Below is a small trained network, with its code and all its weights. Each question gives an input and a target symbol and asks what happens when units are switched off, that is, made to give their printed mean instead of their output.

import numpy as np


def w(rows, s, z=0):
    codes = np.array(rows[::2]) - 128.0
    scale = np.full(codes.shape[1], s)
    scale[-1] = z or s
    return codes * scale


def f(y):
    return y / 2 * (1 + np.tanh(0.7978845608 * (y + 0.044715 * y**3)))


def softmax(a):
    e = np.exp(a - a.max(-1, keepdims=True))
    return e / e.sum(-1, keepdims=True)


def log_softmax(a):
    a = a - a.max(-1, keepdims=True)
    return a - np.log(np.exp(a).sum(-1, keepdims=True))


def net(x, mask):
    ids = ['αγδεζηθλμξπστ'.index(c) for c in x.split()]
    T = len(ids)
    res = E[ids] + P[:T]
    r = res
    for j in range(2):
        rows = slice(2 * j, 2 * j + 2)
        q, k, v = (r @ M[0][rows].T for M in (Q, K, V))
        z = softmax(np.where(np.tri(T) > 0, q @ k.T / 2**0.5, -1e9)) @ v
        o = O[0][rows]
        res = res + np.where(mask[j], z, o[:, -1]) @ o[:, :-1]
    y = f(res @ A[0][:, :-1].T + A[0][:, -1])
    res = res + np.where(mask[2:14], y, B[0][:, -1]) @ B[0][:, :-1]
    return log_softmax(res[-1] @ U[:, :-1].T + U[:, -1])


Q, K, V, O, A, B = {}, {}, {}, {}, {}, {}
E = w([
[2,99,61],'α',
[98,142,214],'γ',
[116,179,82],'δ',
[67,149,82],'ε',
[130,26,165],'ζ',
[145,175,145],'η',
[186,64,92],'θ',
[137,56,164],'λ',
[103,143,122],'μ',
[123,175,174],'ξ',
[38,101,31],'π',
[119,180,130],'σ',
[154,171,117],'τ',
],0.024)
P = w([
[150,65,122],'0',
[10,98,150],'1',
[178,248,78],'2',
[147,70,105],'3',
[21,102,152],'4',
[176,247,76],'5',
[133,65,104],'6',
[21,102,157],'7',
[176,253,76],'8',
[123,60,102],'9',
[25,103,149],'10',
[175,254,78],'11',
],0.011)
Q[0] = w([
[78,38,125],'h1',
[64,102,157],'h1',
[179,127,97],'h2',
[138,11,61],'h2',
],0.012)
K[0] = w([
[127,91,110],'h1',
[126,84,113],'h1',
[134,119,7],'h2',
[122,104,118],'h2',
],0.017)
V[0] = w([
[184,34,76],'h1',
[3,193,108],'h1',
[89,149,58],'h2',
[68,181,204],'h2',
],0.0048)
O[0] = w([
[85,2,53,114],'h1',
[68,106,161,255],'h1',
[211,68,46,140],'h2',
[72,91,143,241],'h2',
],0.006,0.0032)
A[0] = w([
[193,138,90,107],'n1',
[250,127,175,71],'n2',
[159,75,152,148],'n3',
[62,85,106,148],'n4',
[241,152,127,54],'n5',
[205,54,145,254],'n6',
[131,90,174,140],'n7',
[149,200,124,186],'n8',
[171,116,182,101],'n9',
[83,109,195,148],'n10',
[94,175,82,107],'n11',
[88,119,133,76],'n12',
],0.018,0.0084)
B[0] = w([
[76,1,87,145],'n1',
[65,242,202,148],'n2',
[88,145,75,148],'n3',
[218,178,158,250],'n4',
[214,203,41,153],'n5',
[96,166,188,174],'n6',
[119,170,80,153],'n7',
[167,51,196,200],'n8',
[24,45,211,136],'n9',
[139,93,61,209],'n10',
[70,84,84,196],'n11',
[99,121,212,165],'n12',
],0.0093,0.016)
U = w([
[220,70,128,218],'α',
[34,43,113,153],'γ',
[140,23,59,45],'δ',
[139,161,10,192],'ε',
[80,205,159,91],'ζ',
[168,184,205,14],'η',
[62,213,53,166],'θ',
[47,173,164,2],'λ',
[164,250,76,125],'μ',
[91,48,206,88],'ξ',
[223,157,35,139],'π',
[159,54,133,205],'σ',
[196,205,117,131],'τ',
],0.013,0.0041)

Each question gives the input, a string of symbols that net reads in full, and the target symbol t.
The units are the heads (2 rows each of Q, K, V and O) and the neurons (one row each of A and B). Each row of codes is followed by its name. A weight is (code - 128) times the scale printed after its matrix; where a second scale follows, it is the last column's (O, A, B and U).
mask holds one flag per unit, heads first, then neurons. A switched-off unit (its flag False) gives its mean, the last column of its rows in O or B, instead of its output. The means were averaged over made-up inputs and are rounded, as every weight is.
A unit's drop is (log p(t) with every unit on - log p(t) with that unit switched off) / (log p(t) with every unit on - log p(t) with every unit switched off).
The circuit of an input: a set's keep is (log p(t) with only the set's units on - log p(t) with every unit switched off) / (log p(t) with every unit on - log p(t) with every unit switched off). Starting from the 12 units with the biggest drops (on a tie, the unit counted first), units are removed one at a time, each time the one whose removal leaves the highest keep (on an exact tie, the one counted first), for as long as the keep stays at least 0.8.
circuit, biggest first: the units of the circuit, biggest drop first
most important unit: the unit with the biggest drop
top k neurons: the k neurons with the biggest drops, biggest first
drop when u is switched off: that unit's drop, to one decimal
input α ξ μ ξ λ τ, target π: circuit, biggest first -> n5, n8
input ξ α τ λ, target λ: circuit, biggest first -> n6, n3, n8
input σ η γ σ σ π τ τ ε, target γ: circuit, biggest first -> n4, n11, n8
input ζ π ξ η, target η: circuit, biggest first -> h1, n10
input ζ η ξ ξ, target ξ: circuit, biggest first -> n4, n5
input ε δ ξ, target η: circuit, biggest first -> n8, h1
input λ π τ ξ, target ξ: circuit, biggest first -> n4
input ζ ε ζ, target λ: top 2 neurons -> n6, n4
input ξ σ σ τ ξ τ λ σ ζ, target λ: top 2 neurons -> n4, n6
input α η γ, target ξ: top 3 neurons -> n4, n8, n9
input ξ ε ζ τ γ ξ ξ π σ ξ γ τ, target π: top 2 neurons -> n5, n8
input ξ π ε ε ξ σ, target α: top 2 neurons -> n8, n5
input γ ξ θ γ α η ξ λ ξ ξ ζ ξ, target η: top 3 neurons -> n8, n2, n10
input η α α ζ σ α ε ζ ξ θ, target θ: circuit, biggest first -> n6, n3, n8
input δ ξ ε α σ γ, target ξ: top 2 neurons -> n4, n8
input ξ ξ σ ξ σ λ λ ξ λ, target ζ: most important unit -> n4
input θ γ γ α, target α: top 2 neurons -> n4, n12
input ε λ δ σ π σ η, target η: top 2 neurons -> n11, n10
input ζ π η α ζ ξ λ, target λ: top 2 neurons -> n6, n3
input ξ γ δ τ μ μ γ σ, target γ: drop when h1 is switched off -> 0.2
